Group and class of each row
[ 0.42  0.16  0.71  0.12  0.43  0.49  0.36  0.36  0.46 -0.73 -0.84 -0.38
 -0.28  0.21  0.91 -0.84  1.30 -0.58 -0.70  0.25  0.43  2.87  0.01 -0.47
 -1.01 -2.14 -0.31  0.07 -0.44  0.26  0.66]
QZ.E
[ 1.22 -1.26 -0.15 -0.26  1.56  1.67 -0.34  0.32  0.53  0.45 -0.25 -2.23
 -2.22  1.48  1.14  1.21  1.36 -0.32 -0.98 -1.06 -0.50  4.33 -0.47 -2.14
 -2.13  1.48 -1.32  0.01  0.51 -0.30 -0.13]
NH.S
[-0.64 -1.00 -0.85  0.02  0.87  0.49  0.37 -0.26  0.27  0.91  0.51 -0.81
 -1.19  1.13  0.91  0.52  0.39  0.60 -0.62 -0.66  0.05  0.89 -0.70 -0.24
  0.90  2.11 -0.27 -0.49  0.53 -0.04 -4.06]
NH.S
[-0.68 -3.25 -1.23 -0.74  0.70  2.90 -2.06 -0.30  0.98 -0.61 -0.97 -1.63
 -1.99  0.52  3.08  1.44  3.25 -0.28 -2.12 -0.16  0.13  4.26 -0.35 -0.81
 -0.04 -0.48 -1.93 -0.89 -0.63  0.05  1.72]
LJ.D
[ 0.34  3.15 -2.05 -2.61  1.87  0.13  2.33  0.52  1.46 -2.08 -0.31 -0.67
 -1.68  2.65  1.94  0.91  1.52  2.73  0.46 -1.05  0.04 -0.51 -1.71  0.54
  0.31 -0.44 -0.18  0.34  1.57  0.14  0.70]
NH.T
[-0.66 -2.20  0.60  3.22  0.97  0.01 -1.34 -0.38  0.03 -0.97  0.32 -0.35
 -1.11  2.28  0.83 -0.66  1.34 -0.96 -0.41 -0.45 -0.46  1.48 -0.18 -2.39
  0.18  1.85 -1.02 -0.05 -0.19 -0.72 -0.81]
ZZ.P
[ 1.95  0.10  1.99  2.40  0.40 -0.08  1.52  0.18 -0.53  0.78 -0.07 -0.98
 -0.61 -1.36 -0.82 -1.40 -0.30 -1.59  0.79 -0.77  0.27  5.24  1.13 -2.78
 -2.94  0.75 -0.35  0.70 -0.01 -0.45 -1.03]
QZ.E
[ 1.61 -0.66  1.55  0.39  1.64  2.10  0.54  0.19  0.05  1.04 -0.35 -2.34
 -1.15 -1.66  1.27 -0.31  2.24 -1.52 -0.01 -1.57 -0.48  6.20  0.59 -2.03
 -4.14 -0.36 -1.91 -0.84 -0.72 -0.21  0.70]
LJ.N
[-0.42 -1.63  0.22  2.55  1.42 -0.09 -2.25  0.63  0.79 -1.15 -0.25  0.00
 -1.73  2.09  1.82  0.01  2.13  0.03 -0.15 -0.61 -0.36  2.46  0.19 -1.79
 -1.51  0.32 -1.40 -0.46  0.16 -0.41 -0.38]
ZZ.P
[ 3.96 -1.15  1.47 -1.77  1.59  0.98  1.97 -0.20  0.71  2.38 -0.22 -2.56
 -2.92 -2.48  1.28 -0.80  0.81 -0.92  0.31 -1.54 -0.12  6.86  1.20 -2.68
 -5.75  0.23 -1.32  1.04  0.64  0.25  0.82]
LJ.D
[ 0.04 -0.19  1.00  2.24  0.36  2.23 -0.16  0.24 -0.12  2.28 -0.42 -1.67
  0.16 -2.38  1.16  0.39  0.20 -1.44 -0.60 -0.24  0.37  3.27  0.24 -0.59
 -0.70  0.72 -0.97  1.04 -0.49 -0.16 -0.30]
LJ.N
[-1.08 -0.43 -0.22  0.66  0.59  3.34 -0.76  0.04  0.14  1.12 -0.97 -0.73
 -0.51 -1.28  2.85  0.82  2.79 -0.58 -1.21 -0.19  0.70  2.24 -0.63  0.72
 -0.06 -0.89 -0.78 -0.50 -0.64 -0.10  1.27]
LJ.N
[ 1.21 -1.32  1.25  1.26 -0.05  0.94 -2.58  0.49  0.89  0.56 -1.36  1.36
 -1.00 -0.51  1.36 -0.65  1.30 -0.67 -0.59  0.62  0.76  5.81  1.24 -2.06
 -2.64 -1.31 -0.56  0.04  0.07 -0.07 -0.15]
QZ.G
[-0.55  1.52 -1.27  0.16  0.44  0.44  1.63 -0.46  0.46  0.62  0.05 -0.47
 -0.48  1.92  0.69  0.28 -0.83  1.22 -0.49 -0.55  0.50 -0.80 -1.38  0.51
  1.85  0.68  0.68  0.16  0.96  0.06 -0.09]
NH.T
[-0.09 -1.18  0.24  0.37 -0.09  1.32 -2.22  0.92  0.65 -1.69 -1.58  0.83
 -0.81 -1.00  2.38  0.19  2.43 -0.36 -0.88  0.95  1.02  3.11  0.16 -1.32
 -0.77 -1.74 -0.61 -0.25 -0.38 -0.16 -0.12]
QZ.G
[-0.90  0.40 -0.59  0.54  1.14  0.99 -1.60  0.47  0.98 -0.72 -1.68  1.38
 -0.60 -0.03  2.69  0.27  1.80  0.65 -0.85  0.41  1.00  1.46 -0.90  0.19
  0.53 -2.11 -0.12 -0.32 -0.06  0.18 -0.65]
QZ.G
[ 0.11 -0.64 -0.07 -1.04  1.31  2.71  0.27 -0.07  0.76  1.70 -0.22 -1.40
 -0.86 -1.83  1.98  0.59  1.95  0.01 -0.76 -0.95  0.29  3.72 -0.09  0.13
 -1.25 -0.63 -1.00 -0.50 -0.38  0.29  1.14]
LJ.N
[-0.66  1.26 -1.60 -0.24  0.71  0.30  1.71  0.06  0.63  0.11  0.00 -0.26
 -0.71  1.64  1.69  0.95  0.27  1.15 -0.35 -0.65  0.58 -0.88 -2.22  0.78
  2.27  0.59  0.56  0.17  0.84  0.18 -0.53]
NH.T
[-1.03 -1.02  1.59  5.81 -0.34  1.43 -0.28 -0.04 -0.74  2.23 -0.16  0.29
  1.35 -1.83  0.42 -0.72 -1.06 -2.26 -1.22 -0.34  1.06  3.10 -0.37 -0.56
  1.73  0.82  0.62  0.39 -1.08  0.22 -0.82]
QZ.E
[ 0.56  0.03 -0.79 -0.08  1.32  0.74  0.57  0.63  0.53 -1.34 -0.15 -2.15
 -2.27  2.29  1.19  0.67  1.59  0.08 -0.45 -0.95 -1.12  1.18 -1.07 -2.30
 -1.53  1.78 -1.33 -0.39  0.99 -0.42  0.68]
NH.S
[-1.34 -0.25  0.09  2.12 -0.38  0.96 -3.34  0.40  0.20 -0.98 -1.48  0.44
  0.74 -0.18  1.44 -0.14  1.50 -0.28 -0.78  0.84  0.65  0.81  0.39  0.11
  0.94 -1.55 -0.02 -0.18 -0.83  0.05 -0.41]
QZ.E
[-0.66 -1.45 -0.85  1.03  1.40 -0.74 -1.72  1.03  1.05 -1.49  0.25  0.44
 -1.24  1.92  1.95  1.28  1.73  0.63  0.15 -0.06 -0.02  0.03 -1.59 -0.26
  0.31  0.38 -0.34 -1.17  0.14 -0.51 -0.76]
ZZ.P
[ 1.03  0.53 -1.15 -1.73  1.67  0.25  0.72  0.57  1.13 -2.65 -0.37 -0.90
 -1.61  2.80  1.13  0.05  2.02  1.62  0.20 -0.59 -0.35  1.93 -1.21 -1.48
 -1.46 -0.27 -0.76  0.08  0.81 -0.12  0.02]
NH.S
[-0.09 -1.48 -0.05  1.90  0.41  0.30 -1.21  0.62  1.16 -1.54 -0.72  0.77
 -1.87  2.55  1.71  0.32  1.66 -0.15 -1.10 -0.43 -0.12  1.89 -0.70 -1.71
 -1.33  0.15 -0.88 -0.34  0.05 -0.68 -0.29]
ZZ.P
